Below is a small trained network, with its code and all its weights. Each question gives an input and a target symbol and asks what happens when units are switched off, that is, made to give their printed mean instead of their output.

import numpy as np


def w(rows, s, z=0):
    codes = np.array(rows[::2]) - 128.0
    scale = np.full(codes.shape[1], s)
    scale[-1] = z or s
    return codes * scale


def f(y):
    return np.maximum(y, 0)


def softmax(a):
    e = np.exp(a - a.max(-1, keepdims=True))
    return e / e.sum(-1, keepdims=True)


def log_softmax(a):
    a = a - a.max(-1, keepdims=True)
    return a - np.log(np.exp(a).sum(-1, keepdims=True))


def net(x, mask):
    ids = ['αγδζηλμπστφω'.index(c) for c in x.split()]
    T = len(ids)
    res = E[ids] + P[:T]
    r = res
    for j in range(3):
        rows = slice(4 * j, 4 * j + 4)
        q, k, v = (r @ M[0][rows].T for M in (Q, K, V))
        z = softmax(np.where(np.tri(T) > 0, q @ k.T / 4**0.5, -1e9)) @ v
        o = O[0][rows]
        res = res + np.where(mask[j], z, o[:, -1]) @ o[:, :-1]
    y = f(res @ A[0][:, :-1].T + A[0][:, -1])
    res = res + np.where(mask[3:19], y, B[0][:, -1]) @ B[0][:, :-1]
    return log_softmax(res[-1] @ U[:, :-1].T + U[:, -1])


Q, K, V, O, A, B = {}, {}, {}, {}, {}, {}
E = w([
[133,69,143],'α',
[73,118,130],'γ',
[184,41,72],'δ',
[254,96,162],'ζ',
[102,189,22],'η',
[202,231,106],'λ',
[59,132,141],'μ',
[141,189,173],'π',
[57,115,137],'σ',
[136,69,141],'τ',
[61,128,137],'φ',
[70,119,130],'ω',
],0.024)
P = w([
[46,253,189],'0',
[49,199,149],'1',
[73,167,126],'2',
[93,139,107],'3',
[102,123,103],'4',
[121,109,91],'5',
[143,80,81],'6',
[158,79,79],'7',
[165,66,73],'8',
[182,52,69],'9',
[196,51,71],'10',
[190,35,75],'11',
[203,24,71],'12',
[195,21,76],'13',
],0.0054)
Q[0] = w([
[161,161,44],'head 0',
[138,116,150],'head 0',
[157,158,54],'head 0',
[112,135,190],'head 0',
[240,127,185],'head 1',
[120,86,73],'head 1',
[78,245,245],'head 1',
[132,100,112],'head 1',
[45,135,117],'head 2',
[136,221,164],'head 2',
[141,90,104],'head 2',
[172,114,48],'head 2',
],0.011)
K[0] = w([
[207,224,34],'head 0',
[182,91,121],'head 0',
[160,134,2],'head 0',
[178,72,159],'head 0',
[157,182,131],'head 1',
[166,106,206],'head 1',
[78,132,183],'head 1',
[171,104,135],'head 1',
[69,17,98],'head 2',
[118,148,224],'head 2',
[180,146,40],'head 2',
[178,125,76],'head 2',
],0.0099)
V[0] = w([
[146,22,161],'head 0',
[146,158,67],'head 0',
[137,102,94],'head 0',
[89,114,109],'head 0',
[161,91,106],'head 1',
[172,26,167],'head 1',
[39,8,136],'head 1',
[132,152,133],'head 1',
[41,203,86],'head 2',
[134,168,255],'head 2',
[151,181,69],'head 2',
[141,85,196],'head 2',
],0.0096)
O[0] = w([
[144,120,172,92],'head 0',
[108,189,17,153],'head 0',
[112,110,116,138],'head 0',
[108,51,135,154],'head 0',
[201,117,61,197],'head 1',
[2,151,110,254],'head 1',
[164,170,146,75],'head 1',
[73,83,169,119],'head 1',
[99,154,126,130],'head 2',
[159,101,74,24],'head 2',
[144,108,166,203],'head 2',
[149,80,79,67],'head 2',
],0.0071,0.0033)
A[0] = w([
[77,168,89,12],'neuron 0',
[123,121,187,176],'neuron 1',
[121,135,81,174],'neuron 2',
[145,112,110,131],'neuron 3',
[135,198,9,198],'neuron 4',
[135,168,131,225],'neuron 5',
[74,120,108,121],'neuron 6',
[170,173,102,8],'neuron 7',
[36,152,129,253],'neuron 8',
[129,79,178,96],'neuron 9',
[193,135,153,132],'neuron 10',
[233,184,108,111],'neuron 11',
[154,143,139,176],'neuron 12',
[115,121,68,190],'neuron 13',
[107,154,176,200],'neuron 14',
[149,86,68,154],'neuron 15',
],0.016,0.005)
B[0] = w([
[254,170,145,174],'neuron 0',
[146,133,111,180],'neuron 1',
[159,88,189,175],'neuron 2',
[91,132,162,153],'neuron 3',
[74,81,231,247],'neuron 4',
[137,103,48,165],'neuron 5',
[125,188,51,189],'neuron 6',
[156,18,153,160],'neuron 7',
[174,149,73,252],'neuron 8',
[3,164,175,180],'neuron 9',
[60,150,60,173],'neuron 10',
[76,116,119,207],'neuron 11',
[119,206,70,151],'neuron 12',
[103,182,141,191],'neuron 13',
[203,154,105,179],'neuron 14',
[122,140,88,196],'neuron 15',
],0.0072,0.013)
U = w([
[58,92,154,11],'α',
[142,118,102,13],'γ',
[144,122,109,23],'δ',
[166,212,52,173],'ζ',
[146,109,120,91],'η',
[112,104,114,128],'λ',
[107,212,193,142],'μ',
[213,41,97,187],'π',
[132,121,107,4],'σ',
[173,101,113,76],'τ',
[50,144,6,172],'φ',
[153,103,127,177],'ω',
],0.011,0.0049)

Each question gives the input, a string of symbols that net reads in full, and the target symbol t.
The units are the heads (4 rows each of Q, K, V and O) and the neurons (one row each of A and B). Each row of codes is followed by its name. A weight is (code - 128) times the scale printed after its matrix; where a second scale follows, it is the last column's (O, A, B and U).
mask holds one flag per unit, heads first, then neurons. A switched-off unit (its flag False) gives its mean, the last column of its rows in O or B, instead of its output. The means were averaged over made-up inputs and are rounded, as every weight is.
A unit's drop is (log p(t) with every unit on - log p(t) with that unit switched off) / (log p(t) with every unit on - log p(t) with every unit switched off).
The circuit of an input: a set's keep is (log p(t) with only the set's units on - log p(t) with every unit switched off) / (log p(t) with every unit on - log p(t) with every unit switched off). Starting from the 12 units with the biggest drops (on a tie, the unit counted first), units are removed one at a time, each time the one whose removal leaves the highest keep (on an exact tie, the one counted first), for as long as the keep stays at least 0.8.
circuit, biggest first: the units of the circuit, biggest drop first
k most important neurons: the k neurons with the biggest drops, biggest first
heads that matter: for each layer, one digit per head in row order, 1 if its drop is at least 0.15 and else 0, layers parted by /
drop when u is switched off: that unit's drop, to one decimal
input φ α τ ζ ζ α τ σ δ τ φ δ μ, target ζ: heads that matter : 010
input λ γ τ μ γ δ, target α: circuit, biggest first : neuron 4; head 0; head 1
input ζ π λ δ τ φ τ α, target α: 3 most important neurons : neuron 9; neuron 8; neuron 0
input α ζ ω φ μ σ π ζ σ γ φ σ α δ, target φ: heads that matter : 010
input σ μ λ τ, target α: circuit, biggest first : neuron 9; head 1; head 0
input σ λ π τ η λ λ λ ζ γ, target ζ: heads that matter : 001
input π ζ π ζ ζ η, target μ: circuit, biggest first : neuron 4; neuron 0
input α μ η τ α α ω η σ δ, target μ: heads that matter : 111
input γ α α η α τ τ σ τ λ α δ τ, target α: heads that matter : 100
input ζ γ λ λ η π φ ζ π, target φ: heads that matter : 011
input η α δ ζ τ σ φ σ τ η τ η α, target μ: heads that matter : 101
input η γ η η τ, target μ: heads that matter : 001
input α λ π, target ζ: circuit, biggest first : neuron 4
input γ ω ω λ φ λ, target α: circuit, biggest first : neuron 4; head 0; neuron 7
input γ δ π λ λ η π λ γ λ μ δ, target α: circuit, biggest first : neuron 4; head 0; neuron 8
input τ γ γ δ π σ, target ζ: heads that matter : 000
input α τ μ η ω γ π ζ φ η ζ σ, target ζ: 2 most important neurons : neuron 4; neuron 8
input τ η σ σ π λ λ ζ α ω ζ σ δ, target φ: 3 most important neurons : neuron 15; neuron 6; neuron 13
input τ γ τ α φ π, target ζ: heads that matter : 100
input τ η ζ, target φ: 2 most important neurons : neuron 10; neuron 11
input α ω τ π σ μ α λ σ ζ γ τ, target φ: 3 most important neurons : neuron 4; neuron 2; neuron 9
input σ γ μ γ α η μ γ γ ζ α, target φ: 2 most important neurons : neuron 4; neuron 0
input ω π τ ζ λ τ τ μ φ η τ α π, target φ: 2 most important neurons : neuron 10; neuron 0
input λ τ σ δ τ λ μ λ π λ μ α, target α: drop when head 1 is switched off : 0.2
input μ γ τ τ φ τ μ η σ α, target μ: drop when head 0 is switched off : 0.1
input λ ζ π ζ ω ω ω μ γ φ, target ζ: drop when neuron 4 is switched off : 0.3
input λ σ γ λ η α σ τ λ ζ ω, target ζ: drop when neuron 4 is switched off : 0.3
